Below are the code and all the weights of a small trained network. Each question names an input and a target symbol and asks about switching units off, where a switched-off unit gives its printed mean instead of its output.

import numpy as np


def w(rows, s, z=0):
    codes = np.array(rows[::2]) - 128.0
    scale = np.full(codes.shape[1], s)
    scale[-1] = z or s
    return codes * scale


def f(y):
    return y / 2 * (1 + np.tanh(0.7978845608 * (y + 0.044715 * y**3)))


def softmax(a):
    e = np.exp(a - a.max(-1, keepdims=True))
    return e / e.sum(-1, keepdims=True)


def log_softmax(a):
    a = a - a.max(-1, keepdims=True)
    return a - np.log(np.exp(a).sum(-1, keepdims=True))


def net(x, mask):
    ids = ['εζλπσφ'.index(c) for c in x.split()]
    T = len(ids)
    res = E[ids] + P[:T]
    u = 0
    for l in range(2):
        q, k, v = (res @ M[l].T for M in (Q, K, V))
        z = softmax(np.where(np.tri(T) > 0, q @ k.T / 2**0.5, -1e9)) @ v
        res = res + np.where(mask[u], z, O[l][:, -1]) @ O[l][:, :-1]
        u += 1
        y = f(res @ A[l][:, :-1].T + A[l][:, -1])
        res = res + np.where(mask[u : u + 12], y, B[l][:, -1]) @ B[l][:, :-1]
        u += 12
    return log_softmax(res[-1] @ U[:, :-1].T + U[:, -1])


Q, K, V, O, A, B = {}, {}, {}, {}, {}, {}
E = w([
[233,130,147,193,48,182,51,84,131],'ε',
[97,75,99,20,203,24,127,113,173],'ζ',
[95,215,202,141,157,38,147,142,203],'λ',
[149,243,28,62,168,151,174,188,122],'π',
[69,110,177,16,165,197,80,159,156],'σ',
[211,95,119,182,103,38,190,164,252],'φ',
],0.017)
P = w([
[5,162,84,105,73,2,34,168,98],'0',
[152,121,111,129,105,172,159,135,159],'1',
[138,116,125,127,120,158,179,157,156],'2',
[134,127,146,129,131,156,192,180,151],'3',
[128,123,146,130,134,146,195,188,160],'4',
[143,127,156,121,146,135,210,181,143],'5',
[144,122,150,119,155,125,206,171,140],'6',
[151,123,151,115,158,124,207,173,138],'7',
[145,122,157,111,156,127,179,191,153],'8',
[158,124,157,109,165,124,188,183,142],'9',
[158,123,159,103,164,126,168,200,159],'10',
[163,122,158,100,173,122,169,202,155],'11',
[172,123,151,97,178,123,182,192,148],'12',
[172,125,153,98,176,127,170,200,150],'13',
],0.0075)
Q[0] = w([
[164,196,130,30,82,99,142,220,168],'L0H1',
[98,136,94,138,40,142,97,3,140],'L0H1',
],0.0061)
K[0] = w([
[142,151,119,61,1,70,107,145,83],'L0H1',
[208,76,240,134,158,166,140,60,201],'L0H1',
],0.008)
V[0] = w([
[2,118,231,131,78,106,13,63,98],'L0H1',
[123,208,114,87,129,155,110,129,80],'L0H1',
],0.0075)
O[0] = w([
[99,146,139,162,138,205,252,62,231,2],'L0H1',
[188,224,75,41,118,205,179,106,125,228],'L0H1',
],0.012,0.0075)
A[0] = w([
[65,133,162,181,114,129,158,120,105,35],'L0N1',
[129,142,200,115,139,68,87,140,92,1],'L0N2',
[82,94,219,132,102,110,119,32,171,99],'L0N3',
[143,184,160,115,96,95,120,162,143,63],'L0N4',
[85,172,152,77,187,138,170,144,122,102],'L0N5',
[187,109,145,157,32,63,156,101,152,88],'L0N6',
[139,138,80,61,207,182,205,126,86,153],'L0N7',
[123,121,210,102,64,198,238,85,186,50],'L0N8',
[1,138,149,138,218,136,152,110,158,171],'L0N9',
[125,132,157,206,157,90,202,240,180,198],'L0N10',
[102,90,190,52,132,58,66,154,93,86],'L0N11',
[179,168,96,67,163,146,125,111,192,214],'L0N12',
],0.0075,0.0024)
B[0] = w([
[93,119,163,194,149,131,97,72,73,135],'L0N1',
[62,86,151,109,171,226,162,132,129,201],'L0N2',
[76,86,101,159,192,105,103,153,71,158],'L0N3',
[114,90,94,107,156,58,128,116,14,213],'L0N4',
[101,94,216,118,128,89,129,134,187,202],'L0N5',
[181,213,106,134,70,148,198,178,151,153],'L0N6',
[73,106,187,73,132,89,59,176,253,211],'L0N7',
[124,147,99,227,162,145,115,230,101,195],'L0N8',
[105,124,70,77,216,139,26,43,96,176],'L0N9',
[233,131,115,132,145,191,144,160,198,197],'L0N10',
[206,94,141,148,178,126,189,197,154,250],'L0N11',
[96,157,198,124,72,35,190,76,87,243],'L0N12',
],0.0069,0.013)
Q[1] = w([
[3,53,109,230,116,124,170,27,134],'L1H1',
[154,164,239,114,90,103,225,226,241],'L1H1',
],0.0075)
K[1] = w([
[218,76,166,108,120,203,126,177,117],'L1H1',
[102,239,76,88,169,65,2,184,39],'L1H1',
],0.0085)
V[1] = w([
[229,124,84,125,202,78,15,123,51],'L1H1',
[112,84,125,52,94,111,253,116,127],'L1H1',
],0.0051)
O[1] = w([
[96,136,124,222,166,165,105,15,74,253],'L1H1',
[198,198,38,6,111,141,136,112,85,31],'L1H1',
],0.011,0.0055)
A[1] = w([
[101,154,93,66,118,117,144,181,81,143],'L1N1',
[150,177,222,183,84,176,199,45,183,209],'L1N2',
[22,119,62,112,112,224,66,160,168,23],'L1N3',
[103,200,124,194,145,101,77,250,153,94],'L1N4',
[87,99,149,96,183,95,112,114,124,125],'L1N5',
[137,20,81,173,120,229,133,95,215,1],'L1N6',
[228,153,2,138,92,125,169,175,152,245],'L1N7',
[200,92,148,160,150,24,125,114,180,23],'L1N8',
[40,105,163,158,152,158,96,28,147,139],'L1N9',
[163,47,133,104,129,83,24,142,139,123],'L1N10',
[92,160,113,84,159,102,139,180,134,201],'L1N11',
[177,152,43,191,174,127,143,115,76,78],'L1N12',
],0.0077,0.0038)
B[1] = w([
[185,89,156,97,121,195,151,73,86,212],'L1N1',
[68,74,89,150,105,26,46,133,103,187],'L1N2',
[139,142,178,86,104,77,89,131,139,138],'L1N3',
[115,201,77,127,162,246,130,104,47,254],'L1N4',
[163,203,48,172,100,121,121,89,67,212],'L1N5',
[135,217,89,1,159,174,129,160,141,164],'L1N6',
[105,120,220,135,127,147,18,127,173,186],'L1N7',
[128,148,126,96,63,140,200,141,54,203],'L1N8',
[208,72,123,83,81,149,164,194,113,179],'L1N9',
[152,242,206,154,42,70,82,99,225,181],'L1N10',
[175,84,111,238,167,154,82,99,88,230],'L1N11',
[145,165,88,68,73,146,186,185,124,171],'L1N12',
],0.0067,0.017)
U = w([
[54,119,189,213,77,81,67,97,121,155],'ε',
[173,122,71,177,191,9,81,126,237,254],'ζ',
[158,67,111,188,165,177,160,83,114,149],'λ',
[111,201,136,144,90,158,109,3,146,105],'π',
[96,51,155,88,198,114,15,152,160,129],'σ',
[109,156,122,82,69,129,164,180,145,11],'φ',
],0.0051,0.0033)

Each question gives the input, a string of symbols that net reads in full, and the target symbol t.
The units are the heads (2 rows each of Q, K, V and O) and the neurons (one row each of A and B). Each row of codes is followed by its name. A weight is (code - 128) times the scale printed after its matrix; where a second scale follows, it is the last column's (O, A, B and U).
mask holds one flag per unit, layer by layer, with each layer's heads first. A switched-off unit (its flag False) gives its mean, the last column of its rows in O or B, instead of its output. The means were averaged over made-up inputs and are rounded, as every weight is.
A unit's drop is (log p(t) with every unit on - log p(t) with that unit switched off) / (log p(t) with every unit on - log p(t) with every unit switched off).
The circuit of an input: a set's keep is (log p(t) with only the set's units on - log p(t) with every unit switched off) / (log p(t) with every unit on - log p(t) with every unit switched off). Starting from the 12 units with the biggest drops (on a tie, the unit counted first), units are removed one at a time, each time the one whose removal leaves the highest keep (on an exact tie, the one counted first), for as long as the keep stays at least 0.8.
circuit, biggest first: the units of the circuit, biggest drop first
most important unit: the unit with the biggest drop
top k neurons: the k neurons with the biggest drops, biggest first
k most important neurons of layer l: the k neurons of layer l with the biggest drops, biggest first
input λ λ σ λ λ λ λ, target λ: 3 most important neurons of layer 0 -> (L0N8, L0N3, L0N9)
input λ σ λ λ λ λ λ π φ λ φ ζ λ, target ε: 2 most important neurons of layer 0 -> (L0N3, L0N9)
input σ π λ π φ ζ, target ζ: circuit, biggest first -> (L1N4, L1N10)
input λ λ λ π π λ λ ε φ λ λ ζ, target ζ: circuit, biggest first -> (L0N11, L1N10, L0H1)
input σ σ π π λ π ζ λ φ λ ζ, target φ: circuit, biggest first -> (L1H1, L0H1)
input λ φ π ε, target ε: circuit, biggest first -> (L0H1)
input φ ε λ λ λ λ λ λ π σ λ φ λ σ, target λ: top 2 neurons -> (L0N11, L0N10)
input σ ε φ φ σ ε σ π φ λ φ λ, target φ: circuit, biggest first -> (L1H1, L0N9, L0H1)
input φ π λ σ, target λ: circuit, biggest first -> (L0N11, L0H1, L1H1)
input λ λ ζ λ λ π φ π λ λ λ φ φ, target φ: circuit, biggest first -> (L1N8, L1N11)
input λ λ ε σ λ φ π φ λ λ λ π, target π: 2 most important neurons of layer 1 -> (L1N1, L1N2)
input σ π λ λ λ λ λ σ, target φ: 2 most important neurons of layer 0 -> (L0N9, L0N8)
input ζ σ φ, target φ: top 3 neurons -> (L1N12, L1N6, L0N8)
input σ λ π, target φ: top 3 neurons -> (L0N9, L0N3, L0N8)
input π λ φ λ ε λ λ π, target π: top 2 neurons -> (L1N1, L0N11)
input λ π λ ε ε, target ε: top 3 neurons -> (L0N9, L1N2, L0N2)
input λ σ σ π π φ λ λ λ ε λ π φ, target ε: most important neuron of layer 1 -> (L1N7)
input ε λ λ λ λ λ π, target σ: top 2 neurons -> (L0N10, L1N7)
input σ λ λ λ λ λ φ φ π φ σ, target φ: circuit, biggest first -> (L1H1, L0N9, L0H1)
input π ζ φ, target π: 2 most important neurons of layer 0 -> (L0N11, L0N8)
input σ π φ λ σ λ λ λ σ λ ε, target φ: most important unit -> L1H1
input ζ π λ λ, target ζ: top 4 neurons -> (L0N9, L1N4, L1N1, L0N8)
input ε φ π, target σ: top 2 neurons -> (L1N7, L1N11)
input φ π λ λ φ λ ε ζ λ, target λ: top 3 neurons -> (L0N11, L0N2, L0N7)
input ζ λ ε λ π λ σ ζ ζ ε σ λ, target ζ: 3 most important neurons of layer 1 -> (L1N4, L1N1, L1N7)
input π ε π ζ λ λ π ζ, target π: 3 most important neurons of layer 0 -> (L0N8, L0N12, L0N10)
input π ε π π λ π λ φ λ π ζ, target π: 4 most important neurons of layer 1 -> (L1N10, L1N1, L1N5, L1N2)
input π ζ σ, target π: most important neuron of layer 1 -> (L1N2)
input π λ λ λ λ φ, target π: 3 most important neurons of layer 0 -> (L0N11, L0N8, L0N12)
input ε ε λ λ φ π λ ε λ, target σ: 3 most important neurons of layer 0 -> (L0N10, L0N12, L0N8)
